Each row is followed by its class.
[-218 -111   -9 -189  247  307 -566   29  512   34  305  303  157 -257
  556 -158  189  157 -119  200  526  202  -98   67   52 -282 -227  198
   33  174  419   35 -303 -123    8]
H
[-155 -150   75 -242  335   62 -526   53  638   94  224  237  110 -249
  518 -103   56  141  -99  184  547  296  -86   39  107 -251 -247  215
   56  247  462   15 -248 -171   53]
M
[-142  -97   21 -299  160  217 -402  -48  624  -92  287  222  156 -182
  717  -31  -65  170  -24  148  521  202 -113   61  -56 -234 -232  302
   54   78  545   -1 -171 -128  324]
M
[ 306  203  175   25  248 -277  579 -210  371  -84  189  429  -44  120
  111 -262 -212  220  368 -134 -195  203   17 -346   68  113 -175  -18
 -180 -360  -90 -294  561 -416   56]
N
[-222  147 -363   92 -168 -426  -61  138 -400 -124 -212   34 -393  231
  266  303 -650  482  409  -16 -321 -420   59   27  304   38   17   57
   53   78  -92  372  106  207  589]
N
[-202 -193  110 -269  133  208 -470  -19  701 -111  304  183  170 -234
  672    3  178  271   -7  169  510  166 -185   65   -8 -266 -193  213
   30   76  527  -20 -155 -222  365]
Z
[ -39 -489  184   41  564    0  453  295  -56 -119  138  107  -70   57
  202  464 -311  120  179 -296  103  156  -87 -265  496 -176   18 -264
  356  414 -439  142  -14   29  -26]
W
[  79  178   63  -94  360  -37 -376   85  377 -129  208  237  485  132
 -586  -33   60  121  -98 -219   96  329   65  184  122   13  211 -246
  899  -95  -80 -330  -14    8 -237]
N
[-243  183 -366  -53  -68 -332  111   27 -318  -48 -182  -64 -383  190
  293  283 -562  228  401  -16 -315 -379  122   55  264  198  -21   93
 -100  -55   -2  346  123  247  500]
T
[-169 -451  161   53  404   39  255  247   16 -193  219  221  -21   55
  157  415 -205  193  149 -328   31  -19 -174 -228  383 -252   40 -181
  394  339 -386  369  -31  -50   69]
Q
[-239  267 -342   34 -105 -383   -4   92 -368  -84 -147   18 -453  216
  260  261 -667  400  374  -30 -389 -442  107   83  368  169   45   85
  -20   47  -93  403   94  287  523]
Q
[-284  184 -320  -15 -165 -308   -3  109 -280   75 -153 -126 -356  204
  183  445 -462  348  387  -55 -337 -364  149   62  272  164  -27   29
  -47 -102  -31  297   15  268  452]
G
[ 188  269  -59   80  170  -94  524 -160  433  -75  190  309   47  128
  186 -237 -258   87  255  -97 -277  171  213 -440   41  340 -207  -13
 -278 -100   76 -310  522 -297  234]
M
[-126 -137   33 -342  205  163 -450 -157  691   33  163  136   17 -201
  690 -163 -279  135   43  241  594  301  -61   41   12 -310 -192  221
   22   57  391   95 -369  -85  229]
C
[-218 -165  121 -153  208  160 -504   -3  545  147  270  253  118 -197
  684 -113  148  144 -115  172  460  201  -22   45    5 -256 -216  155
   58  136  393   52 -279 -133   25]
G
[-206 -179   82 -178  311  213 -544  -59  537   -6  246  284  144 -206
  601 -163   42  171  -84  194  510  182 -102   79  -93 -308 -128  247
  109  135  360   59 -294 -131  -47]
T
[  69  273  108  -51  331  106 -407   71  339  -85  298  238  446   77
 -649   -7   77   57  -54 -263   88  347   56  184   94  207  347 -219
  784 -124  -97 -370  -40   33 -408]
Y
[-220  279 -308   29 -154 -381  -12   75 -480  -46 -196   26 -439  241
  208  295 -638  393  435  -10 -376 -383   44   86  250   80  137   40
    1   42 -164  373   94  294  488]
N
[-200 -152  101 -218  222  117 -499  -52  603  -55  306  214  170 -166
  480  -28  123  204  -15  121  536  259  -84  133   19 -230 -111  196
  181   30  363   -7 -221 -148   68]
N
[-180 -123   59 -219  263  150 -492  -29  645  147  255  275  146 -216
  584 -136  121  172 -112  148  496  264  -66   54   94 -231 -224  133
   89  161  367   -2 -262 -108  -36]
W
[-234 -146   67 -210  247  273 -491  -75  565    2  272  214  169 -223
  724 -201   79  112  -66  166  509  180  -65   52   -7 -240 -143  232
   46  125  464   -3 -292 -117   61]
T
[ -52 -483  239  175  481   86  316  371  -48 -248  176  211  -56   87
  149  415 -165  222  164 -392   36   58 -114 -190  443 -161   94 -228
  402  430 -436   67   55    2   79]
Q
[ 106  146   64  -26  361  -51 -407   77  416 -166  228  144  395   86
 -596   -1  -39  147  -82 -235   99  293  105  196  -25  105  252 -270
  778 -108  -82 -348  -49   -7 -356]
G
[-232  208 -288   27  -70 -331  -66  254 -360  103  -92  120 -353  224
  193  328 -569  438  365 -125 -270 -370   66   38  425   40   87  159
  200  -50   -6  494  -52  219  302]
Q
[-213 -135   -9 -268  235   89 -511   37  642   -1  225  146  182 -196
  532  -81   27  121  -58  128  613  204  -69  193   43 -162 -205  203
  213  129  572   -2 -281 -158  155]
M
[ -60 -493  136   52  508  108  377  403  139 -292  120  232   80   36
  175  371 -266  128  206 -308  128   46 -260 -228  448 -193  135 -308
  319  364 -316   71   20 -104  164]
H
[-199 -184  126 -285  216   91 -505  -78  612   10  259  138  104 -227
  445  -16  169  157  -17  163  579  272  -55  155   63 -217 -147  263
  173  -62  382   39 -265  -94   81]
N
[-145 -489  136   59  510   12  261  307  115 -287  126  171   37  114
  183  437 -204  184  119 -265   44    4 -196 -203  355 -254  111 -140
  303  294 -368  228   89  -95   82]
T
[ 264  182   88  134   30 -250  458 -174  492  -63  112  248   17  162
  145 -323   37  237  196  -78 -275  149  199 -331  -49  348 -241  -53
 -235 -399    5 -378  579 -402   66]
G
[ -96 -444  168   89  642   74  356  294 -113 -128  200   49 -157   50
   80  484 -370  178  167 -261  110  203  -41 -241  543 -160   95 -274
  277  401 -535  152  -52   17  145]
C
[-193 -194   92 -256  197  142 -526  -36  626   79  191  271  187 -266
  610 -168  168   85  -88  211  564  221  -91   48   13 -384 -251  228
  105  120  470   58 -276 -121  116]
N
[-236  239 -348   40 -120 -328 -107  122 -375  -34 -101    1 -417  165
  241  319 -578  427  380  -33 -358 -467  131   53  391  116   93   99
   -6    3  -34  449   67  248  558]
Q
[-207 -386  118   57  572  120  373  221  -76 -153  205  107 -100   52
  234  460 -274  198  245 -249   40  109  -14 -189  455 -108   92 -346
  262  427 -460  119   21   51   67]
Y
[-140  204 -403  -37 -134 -330  -27  171 -405 -114 -222   -4 -421  248
  252  245 -669  431  420    1 -340 -433   67   48  266   22   37    8
   -3   51 -117  402   57  180  538]
H
[ -89 -377  115   77  557  112  405  324 -119 -101   89   76  -61  103
  176  406 -343  111  208 -298   88  141  -47 -229  511 -124  126 -282
  359  447 -400   91  -22   45   68]
M
[-292  180 -290  -34 -123 -346  -28  223 -230   36 -192   39 -371  299
  229  369 -584  476  419  -27 -294 -268  -19   84  385  102   74  123
   50  -35  -58  411   59  153  417]
Z
[-224 -197   86 -219   82  234 -509  -61  703  -62  317  238  195 -206
  687  -55   84  271    3  123  462  154 -110   62  -56 -193 -234  222
   48   58  551  -41 -211 -159  311]
G
[-287  239 -349  -22  -98 -253   52   44 -383  -57 -168  -40 -324  216
  339  333 -655  283  397  -33 -349 -464   79   48  223  130  117   76
  -18  -86  -83  362   25  280  470]
T
[  61  190   76 -196  292 -126 -373   42  508  -29  165  165  456  123
 -625  -51   72   42  -63 -168  102  407   92  141   69   58  203 -179
  874 -158  -34 -210  -90   -3 -357]
N
[ -23 -454  261  126  538  -48  338  369  -70 -191  158  209  -77   70
   97  366 -163  109  143 -365   52   38 -105 -152  493 -126   96 -215
  387  405 -402  118   49  -29   41]
Q
[ 263  213   48  128   77  -96  541 -133  424 -141  124  382   76  131
  230 -302 -201   83  256  -55 -284  159   97 -435    7  291 -157   -3
 -289 -181   59 -338  606 -362  243]
Z
[ 270  151   95   75  228 -187  551 -123  471 -113  162  406  -19  109
  124 -257 -249  243  359 -104 -241  134   47 -355  167  238 -190   28
 -238 -241   59 -261  573 -377  230]
Q
[-110 -506  193   33  605    1  437  325  -11 -146  183  121 -141   20
  231  485 -287  177  179 -269   75   62  -57 -248  473 -235   19 -230
  271  436 -367  120  -17   -6  130]
Y
[-225  -88   -4 -254  208  370 -421  -56  646  -19  224  247  132 -141
  752 -162 -172   95   -8  226  523  212  -79   65   26 -288 -111  191
  141   99  347   48 -395  -51   97]
H
[ 235  110   80  105  118 -281  463  -70  432  -29   55  319  105   56
  215 -297  -31  158  130  -67 -221   65  193 -379   59  214 -260  -47
 -125 -362   -3 -254  470 -376   29]
Q
[-246  167 -379 -102  -17 -364   54  143 -245   48 -149  -74 -413  207
  234  427 -708  380  425  -60 -265 -298   92   54  374   63   -9   54
   34   91   39  354    1  230  535]
M
[-264  198 -273   49  -97 -173  102   39 -321   13 -139 -101 -436  168
  203  274 -691  482  463  -11 -309 -252   49   33  312   96  113   44
   21  -81 -112  254   17  260  487]
C
[-341  142 -297   31  -77 -158   44  105 -359   58 -126   62 -376  136
  234  290 -760  455  433  -48 -332 -378   35   31  257  -16   76    9
  130    6 -110  373  -55  240  404]
Y
[-127 -482   85   42  453  102  330  325   57 -216  171  178  -37   58
  205  350 -268  151  161 -227   35  115 -147 -251  400 -262    2 -224
  347  496 -292  200  -30  -35   84]
H
[   8 -533  159   92  493  -78  410  335   95 -235  125  115    1   70
  114  405 -297  199  243 -358  158   66 -217 -247  533 -104  123 -337
  364  380 -339  132   59 -151  121]
W
[ 125  196   84   -1  344   51 -383  174  464 -145  255  279  459   41
 -570   62   91   70 -115 -263   86  297   49  181   57  125  318 -163
  759 -114    2 -358   42   72 -285]
Q
[-194  167 -342 -165  -61 -371  156  179 -233   12 -200  -71 -406  142
  308  357 -539  261  368   11 -318 -362  101   62  340   -7 -100   45
   -7  -94   27  316   66  249  526]
H
[ 253  155   62   69  231 -225  575 -137  499 -113  142  321   36  161
  203 -239 -290  299  357 -104 -266   42  129 -344   21  212  -51  -97
 -219 -420   12 -271  581 -431  224]
G
[-208 -138   86 -277  141  318 -551  -69  622 -130  333  255  217 -285
  710 -110   78  268  -29  191  495  111 -119   13  -22 -284 -223  290
   55   59  530   -9 -192 -151  347]
Y
[-276 -185  112 -195   99  270 -430  -97  644  -50  391  265  200 -229
  718  -43   25  248   -7  131  391  142 -130  -25  -38 -176 -169  210
   43   89  506   39 -237 -140  296]
G
[ 144  211   43 -179  312  -39 -291  -29  394  -87  294  119  388   69
 -614  -26   -7   47  -58 -279   10  316  148  105   24  151  286 -215
  738  -97  -75 -252  -46   37 -379]
W
[  71  254   37 -173  290   86 -298  -41  350   11  238  208  482  122
 -573  -47  -32  -19  -66 -257   21  396  107  118   47  224  303 -274
  809   -1  -52 -329 -144   99 -323]
M
[ 109  216  -31  -38  340   25 -343   82  424 -152  250  201  429  115
 -528   14  -75   70  -88 -257   94  315   93  172   13   73  233 -188
  811  -29  -21 -324    9   71 -387]
W
[ -35 -352  230  130  469   41  319  285 -116 -125  229  203  -74  119
  114  374 -231  158  211 -404   28  108 -153 -221  454  -64  184 -307
  373  498 -484   96  -15  -18  -65]
W
[-132 -427   37   42  447   17  292  234  149 -222  158  150  -10  105
  132  400 -320  191  139 -268   80   89 -181 -175  316 -241   37 -235
  366  471 -258  207   37  -63  154]
M
[-241 -103   24 -236  237  269 -550   17  583   84  270  294  150 -206
  566 -150  120  163  -87  218  468  261  -64   94   65 -278 -230  226
  130  127  406   17 -324  -97  -35]
H
[-189 -145   69 -210  262  134 -477   21  603  144  220  249  111 -258
  633 -148   84  152  -60  158  515  204  -69   72   90 -237 -175  167
   92  157  434   39 -252 -103   11]
W
[ -44 -456  185   45  500  -32  370  328  107 -215  154  140   34   42
  234  391 -316  182  202 -338  104   46 -162 -280  468 -162  125 -269
  361  357 -327  119   16  -91   69]
W
[-221 -125  110 -228  184  214 -614  -46  512  105  240  304  155 -266
  530 -104  157  139   -7  153  537  199 -127   94   30 -338 -132  254
   97   98  422   45 -313  -76   78]
N
[-292  212 -311   15 -101 -275   36  216 -324   67 -144   67 -415  242
  289  268 -677  382  402  -48 -329 -327  100  -32  417  127   20  132
   58   58  -51  424   18  228  439]
Y
[ 319   97   80   14  269 -249  577  -44  527 -118  140  373   52   81
  289 -247 -221  253  281 -112 -176   49  132 -458  109   60 -248  -23
 -166 -335   72 -190  545 -464  252]
Q
[  95  168  108 -182  259  -68 -311   87  419  -43  149  177  463   81
 -567 -140  155   -4  -73 -240   48  299   88  172  103  168  149 -208
  806  -45   61 -274  -79   22 -308]
Q
[ 281  207  126   31  382 -186  606  -61  525    1  202  470   31   78
  169 -265 -263  132  299 -103 -218   81   83 -389  133  123  -51  -18
 -192 -300   56 -179  520 -394  170]
Q
[-294  122 -223  -54 -106 -274   63  173 -254   15 -128   -5 -411   83
  224  217 -579  402  381  -74 -330 -465   77   37  321  106   63  169
   70 -123   12  465   -6  207  583]
Q
[ 288  133   94   54  146 -247  564 -165  404 -110  115  285   35   98
  272 -358 -154  145  194  -94 -238   94  158 -418 -108  216 -223  -72
 -189 -390  -43 -274  524 -465  103]
T
[   6   78   -9 -183  286  -82 -378  107  497  -27  171  142  478  148
 -491   -8   21   50  -96 -189  123  333   20  176  131   67  123 -193
  866  -95  115 -155 -117  -78 -231]
T
[-215 -119  -54 -217  213  304 -459  -40  655    7  175  191  171 -231
  724 -183 -149   45  -31  194  588  192  -20   28   16 -249 -156  237
  113  170  534   49 -285  -60  212]
M
[ -90 -502  116   17  573   81  395  329  -30 -160  190  168 -131   13
  139  430 -314  157  222 -282   75  193 -127 -196  533 -190   30 -285
  324  457 -364  118  -39   30   56]
H
[  79  219   67 -120  220   39 -312   36  444  -27  142  148  440  176
 -504  -48  -95   66   15 -180  126  389  -70  116   73   43  264 -199
  722  -64  -13 -255 -158  -25 -299]
C
[-133 -522  128   98  454  -52  345  309  150 -230  154  139   17   40
  182  498 -169  224  111 -252   21   -6 -141 -233  393 -245   62 -249
  333  352 -318  247   56  -55  116]
Q
